Here is a tiny trained network, its code and every weight. The questions are about switching its units off for an input and a target symbol, where a switched-off unit gives its printed mean instead of its output.

import numpy as np


def w(rows, s, z=0):
    codes = np.array(rows[::2]) - 128.0
    scale = np.full(codes.shape[1], s)
    scale[-1] = z or s
    return codes * scale


def norm(h):
    return h / np.sqrt((h * h).mean(-1, keepdims=True) + 1e-5)


def softmax(a):
    e = np.exp(a - a.max(-1, keepdims=True))
    return e / e.sum(-1, keepdims=True)


def log_softmax(a):
    a = a - a.max(-1, keepdims=True)
    return a - np.log(np.exp(a).sum(-1, keepdims=True))


def net(x, mask):
    ids = ['ΔΘΞΨγελστω'.index(c) for c in x.split()]
    T = len(ids)
    res = E[ids] + P[:T]
    u = 0
    for l in range(2):
        r = norm(res)
        for j in range(3):
            rows = slice(4 * j, 4 * j + 4)
            q, k, v = (r @ M[l][rows].T for M in (Q, K, V))
            z = softmax(np.where(np.tri(T) > 0, q @ k.T / 4**0.5, -1e9)) @ v
            o = O[l][rows]
            res = res + np.where(mask[u + j], z, o[:, -1]) @ o[:, :-1]
        u += 3
    return log_softmax(norm(res)[-1] @ U[:, :-1].T + U[:, -1])


Q, K, V, O = {}, {}, {}, {}
E = w([
[145,125,37],'Δ',
[152,125,81],'Θ',
[194,63,128],'Ξ',
[188,77,113],'Ψ',
[61,79,180],'γ',
[179,37,188],'ε',
[151,160,196],'λ',
[134,207,115],'σ',
[130,247,95],'τ',
[191,127,201],'ω',
],0.012)
P = w([
[111,135,108],'0',
[246,55,172],'1',
[146,169,26],'2',
[163,128,150],'3',
[169,78,125],'4',
[154,129,109],'5',
[133,115,115],'6',
[120,132,117],'7',
[96,88,105],'8',
],0.012)
Q[0] = w([
[93,110,254],'L0H1',
[28,134,168],'L0H1',
[90,68,111],'L0H1',
[108,187,128],'L0H1',
[237,130,138],'L0H2',
[147,80,175],'L0H2',
[99,99,63],'L0H2',
[177,102,185],'L0H2',
[5,151,208],'L0H3',
[56,125,100],'L0H3',
[175,186,162],'L0H3',
[199,95,20],'L0H3',
],0.0087)
K[0] = w([
[122,2,123],'L0H1',
[215,98,94],'L0H1',
[199,129,108],'L0H1',
[82,224,90],'L0H1',
[206,76,88],'L0H2',
[198,90,170],'L0H2',
[203,54,128],'L0H2',
[128,180,76],'L0H2',
[193,96,73],'L0H3',
[174,77,144],'L0H3',
[118,70,245],'L0H3',
[92,146,187],'L0H3',
],0.008)
V[0] = w([
[124,185,110],'L0H1',
[129,69,116],'L0H1',
[98,35,121],'L0H1',
[74,108,165],'L0H1',
[112,114,94],'L0H2',
[134,172,87],'L0H2',
[152,63,193],'L0H2',
[34,184,131],'L0H2',
[36,136,89],'L0H3',
[233,83,13],'L0H3',
[35,147,2],'L0H3',
[148,173,200],'L0H3',
],0.01)
O[0] = w([
[137,58,191,131],'L0H1',
[50,188,2,116],'L0H1',
[124,194,63,83],'L0H1',
[146,200,126,81],'L0H1',
[140,125,132,107],'L0H2',
[181,117,170,137],'L0H2',
[46,202,110,151],'L0H2',
[223,80,117,31],'L0H2',
[170,210,131,30],'L0H3',
[180,28,58,181],'L0H3',
[178,198,123,2],'L0H3',
[62,134,219,177],'L0H3',
],0.0071,0.0073)
Q[1] = w([
[180,2,125],'L1H1',
[157,143,146],'L1H1',
[184,190,158],'L1H1',
[54,157,177],'L1H1',
[79,134,125],'L1H2',
[88,186,250],'L1H2',
[84,213,183],'L1H2',
[117,121,237],'L1H2',
[159,150,173],'L1H3',
[102,182,112],'L1H3',
[173,176,109],'L1H3',
[96,50,227],'L1H3',
],0.0096)
K[1] = w([
[24,147,184],'L1H1',
[136,84,84],'L1H1',
[158,123,120],'L1H1',
[141,148,151],'L1H1',
[121,210,167],'L1H2',
[104,113,186],'L1H2',
[63,187,159],'L1H2',
[189,212,103],'L1H2',
[79,147,109],'L1H3',
[57,99,133],'L1H3',
[2,107,71],'L1H3',
[177,108,52],'L1H3',
],0.0085)
V[1] = w([
[168,54,84],'L1H1',
[204,182,203],'L1H1',
[172,141,171],'L1H1',
[72,149,126],'L1H1',
[197,31,178],'L1H2',
[128,57,161],'L1H2',
[172,80,252],'L1H2',
[152,85,143],'L1H2',
[53,122,136],'L1H3',
[26,50,26],'L1H3',
[53,101,153],'L1H3',
[41,231,229],'L1H3',
],0.012)
O[1] = w([
[188,114,96,168],'L1H1',
[23,228,54,75],'L1H1',
[76,181,60,121],'L1H1',
[110,109,178,129],'L1H1',
[102,50,90,254],'L1H2',
[117,34,155,235],'L1H2',
[60,32,35,249],'L1H2',
[110,114,89,182],'L1H2',
[136,96,173,153],'L1H3',
[255,122,193,177],'L1H3',
[138,74,171,188],'L1H3',
[46,121,181,79],'L1H3',
],0.0093,0.0065)
U = w([
[43,125,1,97],'Δ',
[195,160,40,137],'Θ',
[195,148,32,112],'Ξ',
[16,207,148,166],'Ψ',
[65,132,35,183],'γ',
[145,211,132,255],'ε',
[41,78,160,194],'λ',
[94,55,221,69],'σ',
[178,161,129,69],'τ',
[198,148,106,24],'ω',
],0.008,0.0037)

Each question gives the input, a string of symbols that net reads in full, and the target symbol t.
The units are the heads (4 rows each of Q, K, V and O). Each row of codes is followed by its name. A weight is (code - 128) times the scale printed after its matrix; where a second scale follows, it is the last column's (O and U).
mask holds one flag per head, layer by layer. A switched-off head (its flag False) gives its mean, the last column of its rows in O, instead of its output. The means were averaged over made-up inputs and are rounded, as every weight is.
A unit's drop is (log p(t) with every unit on - log p(t) with that unit switched off) / (log p(t) with every unit on - log p(t) with every unit switched off).
The circuit of an input: a set's keep is (log p(t) with only the set's units on - log p(t) with every unit switched off) / (log p(t) with every unit on - log p(t) with every unit switched off). Starting from all 6 units, units are removed one at a time, each time the one whose removal leaves the highest keep (on an exact tie, the one counted first), for as long as the keep stays at least 0.8.
circuit, biggest first: the units of the circuit, biggest drop first
most important unit: the unit with the biggest drop
which heads matter: for each layer, one digit per head in row order, 1 if its drop is at least 0.15 and else 0, layers parted by /
drop when u is switched off: that unit's drop, to one decimal
input γ ω ω ω σ τ γ ε λ, target Ψ: most important unit	L0H3
input ω Δ Θ, target σ: circuit, biggest first	L0H3; L0H2; L1H3
input γ Δ ω Δ Θ, target Ψ: circuit, biggest first	L0H3; L1H3; L1H2
input Θ γ γ λ γ γ γ σ γ, target ε: circuit, biggest first	L1H2; L0H1; L0H3
input τ ω τ Θ, target Δ: which heads matter	011 / 101
input γ τ τ Θ, target Ψ: which heads matter	001 / 001
input γ ω τ λ ω ω ε, target Ψ: which heads matter	101 / 010
input γ ω Ψ, target Ψ: which heads matter	001 / 001
input γ τ Ξ γ ω τ, target Ψ: which heads matter	001 / 011
input γ γ Θ, target ε: circuit, biggest first	L1H2; L0H1
input τ τ γ γ γ ω γ, target Δ: which heads matter	011 / 000
input γ ω Δ Δ ω, target Ψ: circuit, biggest first	L0H3; L1H2; L1H1
input τ Ψ τ σ ω Ξ, target Δ: circuit, biggest first	L0H3; L1H3; L1H1
input ω Ξ Θ, target σ: most important unit	L0H2
input γ ω ω γ, target Ψ: which heads matter	101 / 010
input γ ω σ, target Ψ: circuit, biggest first	L0H3; L1H3; L1H2
input γ λ ω ε ω, target Ψ: which heads matter	001 / 010
input τ Ψ τ ω, target Δ: drop when L1H3 is switched off	0.2
input ω ω σ γ ω ω Δ, target σ: drop when L0H1 is switched off	0.1
input ω γ Ξ, target σ: drop when L1H2 is switched off	0.1
